Here is a tiny trained network, its code and every weight. The questions are about switching its units off for an input and a target symbol, where a switched-off unit gives its printed mean instead of its output.

import numpy as np


def w(rows, s, z=0):
    codes = np.array(rows[::2]) - 128.0
    scale = np.full(codes.shape[1], s)
    scale[-1] = z or s
    return codes * scale


def f(y):
    return np.maximum(y, 0)


def softmax(a):
    e = np.exp(a - a.max(-1, keepdims=True))
    return e / e.sum(-1, keepdims=True)


def log_softmax(a):
    a = a - a.max(-1, keepdims=True)
    return a - np.log(np.exp(a).sum(-1, keepdims=True))


def net(x, mask):
    ids = ['ΘΞΠδεζω'.index(c) for c in x.split()]
    T = len(ids)
    res = E[ids] + P[:T]
    r = res
    for j in range(2):
        rows = slice(3 * j, 3 * j + 3)
        q, k, v = (r @ M[0][rows].T for M in (Q, K, V))
        z = softmax(np.where(np.tri(T) > 0, q @ k.T / 3**0.5, -1e9)) @ v
        o = O[0][rows]
        res = res + np.where(mask[j], z, o[:, -1]) @ o[:, :-1]
    y = f(res @ A[0][:, :-1].T + A[0][:, -1])
    res = res + np.where(mask[2:6], y, B[0][:, -1]) @ B[0][:, :-1]
    return log_softmax(res[-1] @ U[:, :-1].T + U[:, -1])


Q, K, V, O, A, B = {}, {}, {}, {}, {}, {}
E = w([
[176,97,136],'Θ',
[129,124,194],'Ξ',
[220,89,64],'Π',
[163,152,107],'δ',
[188,148,62],'ε',
[119,184,160],'ζ',
[117,34,252],'ω',
],0.015)
P = w([
[104,35,2],'0',
[207,200,154],'1',
[38,179,137],'2',
[226,182,156],'3',
[74,119,132],'4',
[217,198,151],'5',
[93,92,133],'6',
[206,191,189],'7',
[114,68,111],'8',
],0.0099)
Q[0] = w([
[146,59,178],'head 1',
[113,52,104],'head 1',
[90,87,245],'head 1',
[246,184,205],'head 2',
[75,58,162],'head 2',
[231,83,181],'head 2',
],0.013)
K[0] = w([
[81,118,134],'head 1',
[112,42,130],'head 1',
[170,131,211],'head 1',
[4,39,40],'head 2',
[182,143,222],'head 2',
[36,100,57],'head 2',
],0.012)
V[0] = w([
[68,105,116],'head 1',
[148,152,85],'head 1',
[136,149,157],'head 1',
[123,109,210],'head 2',
[4,190,123],'head 2',
[99,109,136],'head 2',
],0.019)
O[0] = w([
[62,210,149,67],'head 1',
[116,51,194,112],'head 1',
[149,99,78,155],'head 1',
[115,7,146,119],'head 2',
[244,187,15,2],'head 2',
[203,167,103,138],'head 2',
],0.012,0.0094)
A[0] = w([
[15,115,93,22],'neuron 1',
[161,214,151,2],'neuron 2',
[7,131,161,177],'neuron 3',
[116,86,106,231],'neuron 4',
],0.014,0.0025)
B[0] = w([
[203,255,238,182],'neuron 1',
[32,247,228,149],'neuron 2',
[142,96,21,250],'neuron 3',
[78,166,92,167],'neuron 4',
],0.0098,0.02)
U = w([
[127,162,30,244],'Θ',
[99,97,101,250],'Ξ',
[249,104,201,97],'Π',
[101,127,154,2],'δ',
[139,76,210,45],'ε',
[220,162,141,30],'ζ',
[151,119,202,40],'ω',
],0.011,0.0053)

Each question gives the input, a string of symbols that net reads in full, and the target symbol t.
The units are the heads (3 rows each of Q, K, V and O) and the neurons (one row each of A and B). Each row of codes is followed by its name. A weight is (code - 128) times the scale printed after its matrix; where a second scale follows, it is the last column's (O, A, B and U).
mask holds one flag per unit, heads first, then neurons. A switched-off unit (its flag False) gives its mean, the last column of its rows in O or B, instead of its output. The means were averaged over made-up inputs and are rounded, as every weight is.
A unit's drop is (log p(t) with every unit on - log p(t) with that unit switched off) / (log p(t) with every unit on - log p(t) with every unit switched off).
The circuit of an input: a set's keep is (log p(t) with only the set's units on - log p(t) with every unit switched off) / (log p(t) with every unit on - log p(t) with every unit switched off). Starting from all 6 units, units are removed one at a time, each time the one whose removal leaves the highest keep (on an exact tie, the one counted first), for as long as the keep stays at least 0.8.
circuit, biggest first: the units of the circuit, biggest drop first
most important unit: the unit with the biggest drop
k most important neurons: the k neurons with the biggest drops, biggest first
heads that matter: for each layer, one digit per head in row order, 1 if its drop is at least 0.15 and else 0, layers parted by /
input ε Ξ Θ ω Ξ ζ ω, target Ξ: heads that matter => 01
input δ Θ ω Ξ, target ω: circuit, biggest first => [neuron 3; head 2; neuron 2]
input Ξ Ξ ζ δ ω ω ε δ, target Π: 2 most important neurons => [neuron 3; neuron 4]
input Θ ω Θ Ξ ω δ ε ζ, target Ξ: heads that matter => 11
input δ δ δ ω Θ Ξ Θ ζ, target ω: circuit, biggest first => [head 2; neuron 3; neuron 2]
input δ ε Ξ, target Θ: circuit, biggest first => [neuron 3]
input δ Ξ δ Θ, target ω: circuit, biggest first => [head 2; neuron 3; neuron 2]
input δ Ξ δ Ξ ζ Θ, target ω: 3 most important neurons => [neuron 3; neuron 2; neuron 4]
input ε Ξ Θ ε, target δ: heads that matter => 01
input ω Θ ω Ξ Ξ ζ, target ε: heads that matter => 11
input Θ δ ζ δ δ Ξ, target Ξ: circuit, biggest first => [head 2; neuron 3; neuron 1; head 1]
input Θ Ξ ε Ξ, target Ξ: circuit, biggest first => [head 2; neuron 1; neuron 3]
input Θ Π Π Π δ δ, target Ξ: 2 most important neurons => [neuron 1; neuron 3]
input ζ δ ζ ω δ δ Θ δ, target ζ: circuit, biggest first => [head 2; neuron 3]
input ε Ξ ζ Θ, target δ: circuit, biggest first => [head 2; neuron 2]
input Ξ δ ω, target Θ: most important unit => head 1
input ε δ δ ε ε Ξ ω ω, target δ: heads that matter => 11
input ζ ω ω ζ, target ζ: circuit, biggest first => [head 2; neuron 3]
input Π Ξ Ξ ω Ξ Ξ, target Θ: circuit, biggest first => [neuron 3; head 2]
input δ Ξ δ ω Ξ Π Ξ ε, target ω: heads that matter => 01
input Ξ Ξ ζ ζ ε ζ ω ζ, target Π: circuit, biggest first => [head 1; neuron 3; head 2]
input ω ζ Ξ Θ, target ε: circuit, biggest first => [neuron 3; head 2]
input Ξ Ξ Ξ ε Π Π ε δ, target Π: most important unit => head 1
input ω ζ δ δ ζ ε, target ε: 2 most important neurons => [neuron 3; neuron 1]
